Below is a small trained network, with its code and all its weights. Each question gives an input and a class and asks what happens when units are switched off, that is, made to give their printed mean instead of their output.

import numpy as np


def w(rows, s, z=0):
    codes = np.array(rows[::2]) - 128.0
    scale = np.full(codes.shape[1], s)
    scale[-1] = z or s
    return codes * scale


def f(y):
    return np.maximum(y, 0)


def log_softmax(a):
    a = a - a.max(-1, keepdims=True)
    return a - np.log(np.exp(a).sum(-1, keepdims=True))


def net(x, mask):
    res = np.array(x, float).reshape(1, 6) / 4 @ E
    y = f(res @ A[0][:, :-1].T + A[0][:, -1])
    res = res + np.where(mask, y, B[0][:, -1]) @ B[0][:, :-1]
    return log_softmax(res[-1] @ U[:, :-1].T + U[:, -1])


A, B = {}, {}
E = w([
[91,101,123],'x0',
[2,81,65],'x1',
[60,83,178],'x2',
[100,164,225],'x3',
[136,70,81],'x4',
[184,41,189],'x5',
],0.0073)
A[0] = w([
[163,134,130,114],'n0',
[179,64,78,255],'n1',
[130,247,112,159],'n2',
[77,193,169,136],'n3',
[183,143,162,126],'n4',
[173,131,157,178],'n5',
[154,64,140,205],'n6',
[76,96,164,113],'n7',
],0.016,0.004)
B[0] = w([
[133,159,144,167],'n0',
[89,250,134,255],'n1',
[207,91,35,242],'n2',
[153,38,122,214],'n3',
[168,163,190,208],'n4',
[160,148,190,205],'n5',
[45,150,110,210],'n6',
[44,104,145,194],'n7',
],0.021,0.0081)
U = w([
[126,158,79,254],'0',
[177,62,2,39],'1',
[251,80,164,92],'2',
[93,128,83,145],'3',
[164,142,155,79],'4',
[43,15,147,96],'5',
],0.0085,0.0038)

Each question gives the input, the list of numbers given to net, and the class t.
The units are the neurons (one row each of A and B). Each row of codes is followed by its name. A weight is (code - 128) times the scale printed after its matrix; where a second scale follows, it is the last column's (A, B and U).
mask holds one flag per neuron, in row order. A switched-off neuron (its flag False) gives its mean, the last column of its row in B, instead of its output. The means were averaged over made-up inputs and are rounded, as every weight is.
A unit's drop is (log p(t) with every unit on - log p(t) with that unit switched off) / (log p(t) with every unit on - log p(t) with every unit switched off).
The circuit of an input: a set's keep is (log p(t) with only the set's units on - log p(t) with every unit switched off) / (log p(t) with every unit on - log p(t) with every unit switched off). Starting from all 8 units, units are removed one at a time, each time the one whose removal leaves the highest keep (on an exact tie, the one counted first), for as long as the keep stays at least 0.8.
circuit, biggest first: the units of the circuit, biggest drop first
unit that matters most: the unit with the biggest drop
top k neurons: the k neurons with the biggest drops, biggest first
drop of u: that unit's drop, to one decimal
input [0,-3,-8,-7,-5,-8], class 1: circuit, biggest first	(n2)
input [1,8,-4,5,7,-6], class 1: circuit, biggest first	(n1, n6)
input [-1,4,7,-8,4,7], class 3: circuit, biggest first	(n1, n6, n7)
input [1,-3,8,2,1,8], class 5: top 2 neurons	(n7, n6)
input [4,-8,-5,6,8,5], class 4: circuit, biggest first	(n6, n2, n4)
input [8,-7,6,2,-3,8], class 5: top 4 neurons	(n6, n7, n1, n2)
input [-7,-8,-7,-4,7,-2], class 4: circuit, biggest first	(n1, n4)
input [1,0,-7,6,6,-1], class 2: top 2 neurons	(n6, n1)
input [2,8,-2,-7,7,7], class 0: top 2 neurons	(n1, n3)
input [-6,-5,3,-1,7,5], class 4: top 3 neurons	(n5, n4, n2)
input [-2,-3,-4,-6,-4,-1], class 2: top 4 neurons	(n6, n2, n7, n4)
input [-6,-8,-3,-7,6,6], class 4: top 2 neurons	(n4, n5)
input [-6,-7,1,-4,6,-7], class 2: top 2 neurons	(n6, n2)
input [-6,-3,-2,4,-5,-3], class 2: unit that matters most	n4
input [-8,-6,-4,2,1,-6], class 2: top 2 neurons	(n4, n5)
input [5,7,0,3,0,-8], class 1: top 2 neurons	(n2, n6)
input [-4,-4,-3,6,4,0], class 2: drop of n1	0.1
input [7,8,-8,-6,3,5], class 0: drop of n1	0.6
input [0,3,1,-4,0,-5], class 1: drop of n6	0.2
input [-7,-2,4,7,-3,-8], class 1: drop of n2	0.3
input [6,7,-4,6,-8,1], class 5: unit that matters most	n7
